In the rows, zero is written as 128.
Each row of numbers belongs to one of the things below and depends on some of the facts about them. Some rows are named. Which thing is each other row?

Facts:
bogim {fere=d, sodrol=e, nevam=skotri}
branes {fere=b, sodrol=e, nevam=kiflol}
brebo {fere=d, sodrol=f, nevam=liskobrus}
bretrupil {fere=b, sodrol=f, nevam=vomi}
bribuplos {fere=b, sodrol=f, nevam=pofik}
brigol {fere=d, sodrol=e}
brive {fere=d, sodrol=g, nevam=moklok}
brodriru {fere=d, sodrol=e, nevam=zunu}
budru {fere=b, sodrol=g, nevam=brive}
daske {fere=a, sodrol=e, nevam=budru}
dratres {fere=b, sodrol=e, nevam=stasta}
dregre {fere=c, sodrol=f, nevam=rumal}
driflek {fere=d, sodrol=e, nevam=satri}
drimal {fere=d, sodrol=f, nevam=bretrupil}
dririk {fere=b, sodrol=f, nevam=moster}
driru {fere=b, sodrol=e, nevam=zetu}
drostek {fere=b, sodrol=f, nevam=lunitir}
drubro {fere=d, sodrol=h, nevam=troklel}
finibruk {fere=d, sodrol=i, nevam=branes}
fistel {fere=a, sodrol=e, nevam=statre}
flabropa {fere=b, sodrol=e, nevam=gugi}
fliger {fere=a, sodrol=g, nevam=stame}
flose {fere=c, sodrol=g, nevam=viplun}
fludrer {fere=b, sodrol=i, nevam=dririk}
fostak {fere=d, sodrol=e, nevam=mastim}
fubre {fere=a, sodrol=e, nevam=silekal}
getron {fere=c, sodrol=f}
gripluzur {fere=a, sodrol=f, nevam=trena}
grugok {fere=a, sodrol=e, nevam=mesal}
gugi {fere=a, sodrol=e, nevam=ploflun}
gurino {fere=a, sodrol=h, nevam=zifol}
kapam {fere=a, sodrol=e, nevam=triski}
kiflol {fere=b, sodrol=e, nevam=stulon}
klakun {fere=a, sodrol=f, nevam=voklugo}
klefer {fere=a, sodrol=h}
kugi {fere=a, sodrol=f}
kupil {fere=a, sodrol=e, nevam=fostak}
lagro {fere=a, sodrol=h, nevam=siplis}
lenul {fere=d, sodrol=h}
libeker {fere=d, sodrol=i, nevam=plodek}
libik {fere=b, sodrol=f, nevam=kupil}
lipus {fere=d, sodrol=e, nevam=fubre}
liskobrus {fere=a, sodrol=e, nevam=gurino}
ludom {fere=a, sodrol=f, nevam=lagro}
ludrok {fere=a, sodrol=h, nevam=nevir}
lunitir {fere=a, sodrol=g, nevam=meplo}
lusal {fere=c, sodrol=e, nevam=libik}
makan {fere=c, sodrol=e, nevam=brebo}
mastim {fere=a, sodrol=f, nevam=driru}
meplo {fere=d, sodrol=g, nevam=mesugom}
mesal {fere=a, sodrol=e, nevam=fludrer}
mesugom {fere=a, sodrol=h, nevam=runen}
migam {fere=a, sodrol=h, nevam=drubro}
mogam {fere=b, sodrol=e, nevam=tirem}
moklok {fere=a, sodrol=h, nevam=bogim}
moster {fere=a, sodrol=e, nevam=kapam}
muretrak {fere=b, sodrol=e}
nevir {fere=d, sodrol=f, nevam=stastam}
nopleplur {fere=a, sodrol=e}
nosken {fere=b, sodrol=g}
pigek {fere=d, sodrol=f}
piru {fere=d, sodrol=f, nevam=tritus}
plakam {fere=b, sodrol=f, nevam=stikluk}
plide {fere=d, sodrol=i, nevam=ludrok}
plodek {fere=a, sodrol=e, nevam=dregre}
ploflun {fere=a, sodrol=h, nevam=stopekal}
plopitel {fere=d, sodrol=i}
pluplama {fere=c, sodrol=i, nevam=tidi}
pofik {fere=a, sodrol=g, nevam=stuler}
ritro {fere=a, sodrol=e, nevam=mogam}
roflis {fere=b, sodrol=h, nevam=nosken}
rudrur {fere=b, sodrol=h}
rumal {fere=b, sodrol=f, nevam=plakam}
runen {fere=d, sodrol=e, nevam=drimal}
satri {fere=a, sodrol=e, nevam=tagul}
silekal {fere=a, sodrol=h, nevam=fliger}
siplis {fere=a, sodrol=h, nevam=piru}
skidun {fere=d, sodrol=i, nevam=driflek}
skipluzo {fere=b, sodrol=f, nevam=flabropa}
skotri {fere=b, sodrol=f, nevam=plide}
stakle {fere=a, sodrol=f, nevam=pluplama}
stame {fere=b, sodrol=h, nevam=roflis}
stasta {fere=b, sodrol=g, nevam=gripluzur}
stastam {fere=a, sodrol=e, nevam=klakun}
statre {fere=c, sodrol=e, nevam=brodriru}
stedos {fere=a, sodrol=i, nevam=lipus}
stikluk {fere=a, sodrol=f, nevam=flose}
stopekal {fere=c, sodrol=f, nevam=migam}
stuler {fere=a, sodrol=e, nevam=lenul}
stulon {fere=c, sodrol=h, nevam=skipluzo}
tagul {fere=a, sodrol=f, nevam=lusal}
tidi {fere=b, sodrol=h}
tirem {fere=c, sodrol=f, nevam=zedraflek}
trena {fere=c, sodrol=e, nevam=fistel}
triski {fere=c, sodrol=g, nevam=drostek}
tritus {fere=a, sodrol=h, nevam=daske}
troklel {fere=a, sodrol=e, nevam=libeker}
viplun {fere=a, sodrol=i, nevam=grugok}
voklugo {fere=a, sodrol=e, nevam=finibruk}
vomi {fere=a, sodrol=i, nevam=stakle}
zedraflek {fere=a, sodrol=g, nevam=ludom}
zetu {fere=b, sodrol=i, nevam=bribuplos}
zifol {fere=b, sodrol=i, nevam=ritro}
zufu {fere=b, sodrol=g}
zunu {fere=c, sodrol=f, nevam=stedos}

Some rows with their names:
makan: [105 128 107  85 101 128 137 108 137 124 114 122 177 104 132 146 147 136
 127 120 121  52 113  86 111  95 155 105 124 160 103]
drimal: [133 131 143 133 178 138  92 156 114 138 141 143  96 126 116 158 121 121
 116 151 113 179 133 153  92  88 142 142 134 132 111]
skidun: [143 135 154 119 136 167 125 120 109 125 134 140 106 159 138  96  97  73
 178  78  91 139 161 183 112  36 118  85  41 127 125]
runen: [106 151 135  85 130 136 159 158 113 127  97 111 160 103  77 123 136 130
 172 155 128  84 106 101 105 115 136  75 118 160  87]
triski: [144  96 155 142 128 176 148  41 190 107 160 138 150 165 115 126  94 121
 120 120 115 112 149  75 217  99 143 155 211 122 140]
migam: [136 111 128 121  94 120 158  97 107 187 134  88 128 144  62 129 134 135
 139 120 120 147 109  98 133 215  92 120 161  98 178]
trena: [103 138  91  94 106 134 133  95 142 131 111 116 168 113 130 140 146 124
 123 134 136  53 111  91 132 100 149 116 130 160 107]
mesal: [105 131  69 120  94 108 149 176 113 117 115 130 168 104 146 127 139 144
 140 125 142  86 109 111 118 157 134  93  98 159 111]
lipus: [121 136 173  95 144 135 153 156 125 118  92 125 157 103 100 128 128 132
 165 131 151  83 102  78 129 112 145  95 105 134  88]
flabropa: [119 130 117 129 123  98 144 120 110 109  99 119 156  95 126 115 141 147
 146 128 132  83 117 132 105 133 142  97 104 141  96]
branes: [108 134 132 116 138 129 137 160 129 110 108 115 145  96 132 124 144 142
 136 102 151  76 115  86  98 141 142 114  86 150  93]
ludom: [139 126  93 148 111 109  98 156 132  97 140 151 108 135 151 157 141 145
  86 137 138 185 132 119  94  97 137 170 129 142 143]
brebo: [123 127 137 127 162 128  87 124 132 127 141 159 118 117 143 180 136 141
  95 129 132 196 128 121  91  92 146 148 126 139 108]
zedraflek: [150 129 115 165  95 146 155 130 162  68 136 133 156 164 101  95 104 128
 109 146 141 137 147  67 197 121 121 146 185 150 147]
brive: [144 141 181 146 123 181 156 105 164  93 134 138 159 146 101  95  87 127
 130 145 128 135 139  81 204 129 121 129 175 151 108]
gugi: [114 120  98 105  69  90 154 149 122 115  99 113 180 105 136 125 147 142
 154 135 134  86 102 127 116 155 136 101 107 151 128]
bribuplos: [145 111 125 160 186 126  91 142 117 131 133 146  78 126 171 148 138 117
  75 133 140 191 130 179  67 105 132 186 145 122 122]
stame: [136 134 157 139 166 122 147  84  97 207 123 104 107 131  70 119 125 151
 137 134 118 164 114 118 131 198  79 138 165  88 145]
fliger: [143 116 154 166  93 145 149 132 166  83 147 151 144 158 140  93 103 141
 119 178 110 160 136  88 228 139 119 165 192 129 145]
nevir: [134 141 155 131 166 133  91 134 124 115 143 146 105 123 135 154 126 136
  96 149 145 180 131 119  97  98 145 158 120 142 122]
ploflun: [143 117 141 131 106 112 159  92 114 195 128  94 143 147 101 137 135 139
 148 121 121 161 104 122 144 218  89 112 175  91 179]
pofik: [148 105 132 161 108 148 157 106 166  79 143 135 159 169 156 111 104 114
 109 142 131 174 135 111 199 155 123 163 224 135 146]
flose: [141 111 149 148 123 171 142  66 192 113 161 139 153 163 145 110 107 125
 110 116 120 123 176 117 210 114 138 144 225 136 138]
klakun: [131 116 108 141 118 106  94 154 126 119 155 151 100 129 184 158 132 130
  74 138 146 195 145 149 119 120 142 167 120 137 153]
zufu: [139 130 172 188 159 158 142  76 164 101 144 142 121 154 117  91  96 128
  99 154 141 128 151 103 211 131 124 161 185 117 120]
tidi: [134 126 147 159 160 126 138  83 107 198 126 101 101 136  78 125 120 141
 131 117 138 144 117 111 141 192  87 137 172  84 149]
rudrur: [136 126 159 155 170 127 147  79 108 207 123  98 107 134  73 120 124 140
 130 113 123 144 125 118 141 204  88 136 174  81 150]
brigol: [105 147 136  86 130 134 150 146 113 118  93 119 163 105 101 122 131 147
 153 132 143  83 103  71 118 122 138  94 109 155  89]

Which thing is each row?
[137 129 130 160 175 113  68 144 114 125 151 148  70 120 148 152 123 119
 104 151 129 169 145 166  93  98 142 173 134 109 117]	bretrupil
[144 103 126 121 128 147 133  53 136 187 140  89 147 143  71 158 132 142
 146  89 109 119 114  87 135 183 109 119 192 107 149]	stulon
[143 127 106 122  96 127 102 132  95  90 150 141  78 169 178 107  97  61
 185  93  96 131 153 204 125  72 126 111  64 110 150]	vomi
[147 121 129 123 151 144  80 126 151 137 155 151 110 133 181 188 140 119
  80 117 126 151 141 159 103  68 153 159 150 113 125]	zunu
[145 131 107 119 109 162  92  73 121 120 154 147  91 166 179 123 102  57
 158  64  93  94 146 174 124  36 138 105  79 123 135]	pluplama
[143 111  96 144 100 137 111 125 107 120 141 145  84 157 189  95 100  77
 169  80  92 144 185 232 123  94 120  98  54 125 159]	viplun
[152 122 150 143 152 149 101  90  92 120 132 132  71 157 154  70  99  64
 164  78 117 137 160 238  94  79 107 118  62 117 140]	zetu
[135 122 118 117 126 141  88 118 147 144 155 141 113 131 198 167 144 124
  77 126 116 144 128 145  93  72 153 145 152 125 132]	stopekal
[146 131  86 124 130 139  87 130 146 134 144 139 115 127 157 159 136 135
  82 136 134 138 143 123  92  48 152 147 148 127 134]	tirem
[152 114 135 139 101 139 109 141 116 108 141 149  86 166 174  91 101  63
 165  84 102 124 174 225 132  75 123 108  44  99 152]	stedos
[144 135 138 106 164 152 128  94  98 114 138 138  91 151 104  93  99  59
 195  97  85 147 157 176 117  47 123  82  43 132 122]	libeker
[135 120 124 125 110 128 167 127 119 200 129  91 118 149  61 151 141 137
 142 162 117 165 109 146 157 205  86 110 185  95 174]	mesugom
[134 109 131 130 125 107 140 105 121 187 132 103 144 138  86 156 136 144
 138 110 130 164 123 129 167 220  96 130 161  93 172]	gurino
[144 136 115 153 162 153 110 101  96 134 139 149  83 147 169  73  98  63
 161  68 102 132 174 221 103  75 117  84  30 124 126]	fludrer
[105 120  84  94  88  97 156 156 118  96 110 113 150  94  97 122 137 136
 140 148 129  88 120  96 114 137 143 101  95 155 119]	troklel
[ 97 118 101 108  97  92 126 142 127 104 112 129 174 101 138 147 155 153
 126 136 130  93 120  81 128 143 144 109  99 158 120]	liskobrus
[135 121 121 161 184 125  89 137 142 124 144 154  72 115 149 155 136 138
  88 150 141 176 133 166  93  83 145 172 123 106 134]	drostek
[132 125 117 125 146 141  77 104 147 141 158 151 107 132 184 180 139 136
  67 127 119 148 134 156 117  75 150 162 163 122 124]	getron
[106 152 159  80 138 138 151 152 126 124  85 116 173  92 123 122 134 141
 159 137 148  72 105  78 108 130 138  87 105 182  73]	bogim
[134 129 139 132 111 117 154 119 109 178 136  96 124 147  79 127 127 147
 146 116  90 140 115 150 150 236  82 139 173  83 181]	tritus
[129 116 119 141 121 109  81 171 157 113 152 159 103 135 195 144 144 138
  90 138 134 177 152 185 105 122 142 173 143 113 156]	stikluk
[136 131 153 166 180 127  68 130 146 142 136 150  88 114 187 142 130 138
  79 143 131 161 144 173  96 112 138 180 126 132 104]	skotri
[138 139 180 142 147 186 171 120 180 107 139 138 142 159  88 120 105 128
 127 176 147 151 123  81 199 118 119 116 181 136 114]	meplo
[109 129  93  98 108  90 151 174 131  97 109 126 161 105 116 136 153 122
 154 162 133 100 113 127 132 149 139 103 113 147 120]	plodek
[137 116 116 170 178 130  79 135 130 129 155 155  92 119 161 134 128 124
  92 114 126 164 145 178  82 104 140 157 123 112 123]	dririk

